cols: U S C V N G T
[ 13   6  42  63   5  22 -21] -> Lunu
[ -34   69   59   47   -8  -26 -106] -> pupot
[ 43   7  52  44  -4   9 -13] -> razut
[-16  50  46  54  -7  -2 -82] -> kif
[-16  50  46  54  -7 -37 -99] -> penug
down: [-26   9] | G
down: [-34  43] | U
down: [69  7 50] | S
down: [63 47] | V
down: [ 5 -8 -4 -7] | N

cols: Q P Z E K R J D B
[ 18  -8  18 -29 -32   7 -12  25  -7]  Lunu
[  76  -14  -51   45   36   16 -108  -56    7]  Fusa
[-20  47  10  60   1 -13 -25 -55  28]  febiz
[-14  -1 -15  15 -18  -3   4 -22  26]  tota
[ -8   8  22  28 -22  23 -20   0  42]  Karob
[ -8   8  22  28  16  23 -20   0  42]  bel
[   8   41   39   37   31  -42  -22 -101   56]  pupot
down: [-32  36] | K
down: [-14  47  -1] | P
down: [ 16 -13  -3  23  23 -42] | R

cols: L Y X H M A
[62 13 10  5 13 18] : losel
[  1   8  -2 104   3  72] : pupot
[83  1 48 35  1 50] : kag
[ 4  0 13 38  0 54] : febiz
[ 0 15  6 24  7 22] : bel
down: [18 72] | A
down: [18 72 50 54] | A
down: [72 50 54] | A
down: [62  1 83  4] | L

cols: nili fofus Mimat veg Febaf
[ 75 -45  29  39 -31]  tota
[-24 -62 -34 -36 -21]  pupot
[ 71 -36  38  34 -28]  bel
[ 69 -42  15  42 -36]  razut
[ 68 -37  23  39 -33]  Lunu
[ -9 -80 -33 -27 -28]  Karob
[-10 -73 -26 -29 -23]  penug
[ 79 -53  27  42 -32]  losel
[ 69 -35  31  35 -31]  kag
[ 76 -49  23  42 -33]  kif
down: [ 34  42  39 -27] | veg
down: [-21 -28 -36 -33 -28 -23] | Febaf
down: [-10  79] | nili
down: [-21 -28 -36] | Febaf

cols: Lari diza mudom liki ril dasif
[-78   1   4   5 -29   7] : bel
[-41  -4   2   0 -11   4] : febiz
[40  7  5 -1 11  2] : pupot
[ 90   1 -17  -4  37 -25] : razut
[90  9 -9  0 -8  7] : Lunu
[ 12   5 -11   1   9 -17] : tota
[ 90   9  -9   0  31 -17] : losel
[-42 -11  11   0 -18  21] : penug
down: [-29 -11  11  37  -8] | ril
down: [ 0 -1] | liki
down: [-11  -9] | mudom
down: [-1 -4  0  1  0] | liki
down: [ -9 -11  -9  11] | mudom

cols: Mor pegog gomap miz
[ 15 -24  14   3] : razut
[  0  41 -26  -8] : losel
[-84  25  -9  -8] : febiz
[ 15 -49  14   3] : kif
down: [ 25 -49] | pegog
down: [-84  15] | Mor
down: [-8 -8] | miz

cols: Vozan Geb Bapi Domin femi luvir kun Zudif tupur bog
[-93 -90  -5 106   0  81 -18   3   0   0] = febiz
[ 38  88  80  62  -6   7 -20 -47 -85   0] = losel
[ 84  66   0   0  13 -13 -20 -65   0 -56] = pupot
down: [38 84] | Vozan
down: [88 66] | Geb
down: [-85   0] | tupur
down: [ 0 -6] | femi
down: [-93  38] | Vozan

cols: pakot mesiz vif fulu refi kiro Lor
[ 50 -38   6  61  26  17 -26] -> pupot
[-90  23  24 -94  15   0  10] -> penug
[ 50 -38   6  61  26  17   6] -> kag
down: [ 50 -90] | pakot
down: [ 6 24] | vif
down: [-26  10] | Lor
down: [-90  50] | pakot

cols: kiz Vugu dovo vin muvid kameb gege nug kenop
[36  1  6 -5 11 -8 18 43 30] -> losel
[ 29  -1  -6 -10  17  11  15  20  20] -> Lunu
[ 82   9  14  22  10 -10  19  23   6] -> kag
[ 82   8  13  22  10 -11  18  22  10] -> febiz
down: [15 19 18] | gege
down: [17 10] | muvid
down: [ -5 -10] | vin
down: [20  6 10] | kenop

cols: Renok Vivut Fiz lus maref sur kagod sezo mot
[ 65  31 -18 -90  19 -16 -71  42 -73] : kag
[-49  -9   5  19  17 -28  -5  26  39] : razut
[ 65  31 -19 -91  19 -16 -71  42 -73] : Lunu
[ 10  -5   1  21 -21  26  29 -33  -2] : Fusa
[ 58  27 -10 -76  18 -12  -4  37 -61] : pupot
[ 59  26  -7 -76  16 -11 -56  34 -62] : losel
[-46 -10   8  20  17 -27  -3  25  37] : Karob
[ 58  27 -10 -76  18 -12 -57  37 -61] : febiz
[-33  -8   9  16   9 -17   1  14  28] : kif
[-46 -11  12  22  19 -27  -9  25  39] : bel
[-46 -11  12  22  19 -27   1  25  39] : tota
[-31  -5   1   4  13 -23 -11  24  21] : penug
down: [  1 -10  -7] | Fiz
down: [-16 -28 -16  26 -12] | sur
down: [-46 -46 -31] | Renok
down: [-11 -11  -5] | Vivut
down: [ 42  26  42 -33  37  34  25  37  14  25] | sezo
down: [-61 -62  37 -61  28] | mot

cols: lusu zug Sabep fir buva
[ -4 -17 -10  95  -2]  losel
[ 42  22  26 -42  -9]  penug
[ -4 -17 -10  14  -6]  Karob
[42 22 26 56 -9]  kif
down: [42 -4] | lusu
down: [14 56] | fir
down: [ 26 -10  26] | Sabep
down: [-9 -6 -9] | buva
find: [ -4 -17 -10  14  -6] | Karob

cols: Zudur vel ranur Rek zomuk tazor gukam zan
[-67   3 -11   7 -90 -20  23 -12] : kag
[-23  -1   2  21 -43 -13  41   7] : tota
[ -4  -5 -37  -2   7 -11  63 -17] : kif
[-40   9  14 -24 -45   6 -11 -11] : Fusa
[-84   8 -44 -48 -75  -9  -4 -54] : losel
down: [41 63] | gukam
down: [-90 -43] | zomuk
down: [ 14 -44] | ranur
down: [21 -2] | Rek
down: [  2 -37] | ranur

cols: gusa nago vut Ver
[-41  83   6  -9] : penug
[ 51 -26  20  28] : kag
[-13 -50 -20 -25] : pupot
[ -8 -60 -28 -20] : bel
[ 54 -27  32  25] : Karob
[-27 -35 -23 -32] : tota
[-12 -54 -23 -24] : febiz
[ -7 -60 -24 -21] : kif
[ 50 -30   7  32] : losel
[ 57 -35  19  31] : razut
[ 54 -30  19  29] : Lunu
down: [ -8  54 -27 -12] | gusa
down: [-13  -8  54 -27 -12  -7] | gusa

cols: timev Sobaz mili gaku dum
[  3  -1 -17  -9  -1] -> Karob
[ 17 -18  14 -44 -18] -> razut
[-24  44 -78  60  44] -> tota
[18 16 -3 34 16] -> pupot
[-22  44 -75  60  44] -> penug
[-25  46 -79  65  46] -> Lunu
find: [ 17 -18  14 -44 -18] | razut
down: [-17  14 -78  -3] | mili
find: [-24  44 -78  60  44] | tota
down: [ -3 -75 -79] | mili

cols: dekek Vurag Gez tof zoreb
[ -95    0  -26 -110   29] : bel
[-39 -14  46   6 -68] : razut
[ -95   62  -26 -110   29] : kag
down: [-26  46] | Gez
down: [-95 -39] | dekek
down: [-39 -95] | dekek
down: [-14  62] | Vurag

cols: fivo naz Fima Nek mog Safav Gopa Kifo
[19 18 22 18 -3 20 -5 23] = penug
[ 17  21 -17  38  -8  18 -10  51] = kif
[  14  -28 -101  -87   15    8   14 -106] = bel
[ 17  21  46  38  -8  18 -10  51] = febiz
[  19   18   22   18   -3    7    6 -109] = losel
down: [-101   46   22] | Fima
down: [ 21 -28  21] | naz
down: [ 22 -17] | Fima
down: [ 8 18] | Safav
down: [18  8 18  7] | Safav

cols: Valon kaz vedet rus gov monu vev nov kaze kolot
[ -7  -3 -17 -80   5  -3 -91   9  -1  20]  tota
[  2  -5 -33 -38  -2 -24 -32 -17 -24  26]  pupot
[  2 -80   8   3  12 -42   6 -20 -44   0]  penug
[ 25 -63 -30 -25   2 -28 -14  28  -8  29]  kif
down: [-17 -20  28] | nov
down: [ -1 -24 -44] | kaze
down: [-38   3 -25] | rus
down: [ 5 -2 12] | gov
down: [-24 -42] | monu

cols: Sug nuput Riro dosor
[ 64 -42 -17 -41] : bel
[-22  55   8  47] : tota
[-38  55   9  46] : kif
[-57 -42 -20 -44] : pupot
[-57 -41 -19 -40] : Fusa
[ 67 -42 -17 -41] : losel
[ 86  -2 -12  -2] : febiz
down: [-42  55] | nuput
down: [ 46 -44 -40 -41  -2] | dosor
down: [ 55  55 -42 -41 -42] | nuput
down: [  8   9 -20] | Riro
down: [  9 -20] | Riro
down: [  9 -20 -19 -17 -12] | Riro

cols: nele lakip Sola Loga bovi reper
[ -7  -7 -88  18  -2  29] = losel
[ 30 -30  -7  13  13 -46] = Fusa
[-39  17  89  -5   7 -31] = razut
[  -7  108 -110   -8   21   15] = penug
[  2  -5  53  22  11 -46] = Lunu
down: [-30  17 108  -5] | lakip
down: [13 -5] | Loga
down: [ 29 -46 -31] | reper
down: [-46 -31  15 -46] | reper
down: [ -88   -7   89 -110] | Sola

cols: Deve sugaz Rugi fafo
[52 32 25 71] : pupot
[ 25 -84  12  42] : Karob
[-56  48 -52 -43] : razut
[-59 -24 -34 -29] : kif
[17 50 10 87] : bel
[23 65 17 66] : tota
[ 23 -80  11  25] : losel
[40 38 24 76] : penug
[46 61 27 72] : Lunu
[49 61 49 12] : kag
[ 10  94   3 -13] : febiz
[-48  33 -71  59] : Fusa
down: [-34  10  17] | Rugi
down: [ 76  72  12 -13  59] | fafo
down: [ 48 -24  50  65 -80] | sugaz
down: [17 23 23] | Deve
down: [66 25 76 72 12] | fafo
down: [66 25 76] | fafo

cols: nimi nof popit pumu febu nale
[ 50  92 -26  61  35 -31] -> bel
[  9  16  41 -38  36   3] -> razut
[ 21 -10 -55   0 -35  31] -> losel
[ 16  12 -54  26 -21   5] -> kag
[-42 -21  65 -22  27 -20] -> penug
[-34  34  38  69  38 -65] -> febiz
[-15   4  14  20   9 -18] -> pupot
down: [-54  65] | popit
down: [-35 -21  27  38] | febu
down: [  9  21  16 -42 -34] | nimi

cols: fif lof dinir des gud ven lis
[-5 86  2 -4 -4 81  0] : Lunu
[-8 46  1 -1 -7 41 -3] : Fusa
[ 27 -55  -9  -8  25 -43   3] : Karob
[-5 86 13 -4 -4 81  0] : tota
down: [-3  3] | lis
down: [-43  81] | ven
down: [2 1] | dinir

cols: menod vusav fimid fumut sini zulef kenot
[  11  -20    2  -81   32   -5 -103]  Karob
[ 10  27 -16   2   9  -4  19]  kag
[-10 -67  39  34 -40 -42 -69]  febiz
[ -2 -22  11 -10 -11  -3  -9]  pupot
[ -3  19  -7  39 -17  -6  51]  Fusa
[  2 -18   4 -74  26   8 -79]  losel
[ -5 -56  26 -59  -8 -10 -88]  Lunu
[  6  36 -15  63 -17  -8  88]  bel
[-15 -13  13  35 -28   0  30]  kif
[ -5 -27  15   0 -15 -10 -25]  razut
down: [  4  26 -15  13] | fimid
down: [ -8   0 -10] | zulef
down: [-67 -22  19 -18 -56] | vusav
down: [ -9  51 -79] | kenot
down: [-10  39 -74 -59  63] | fumut

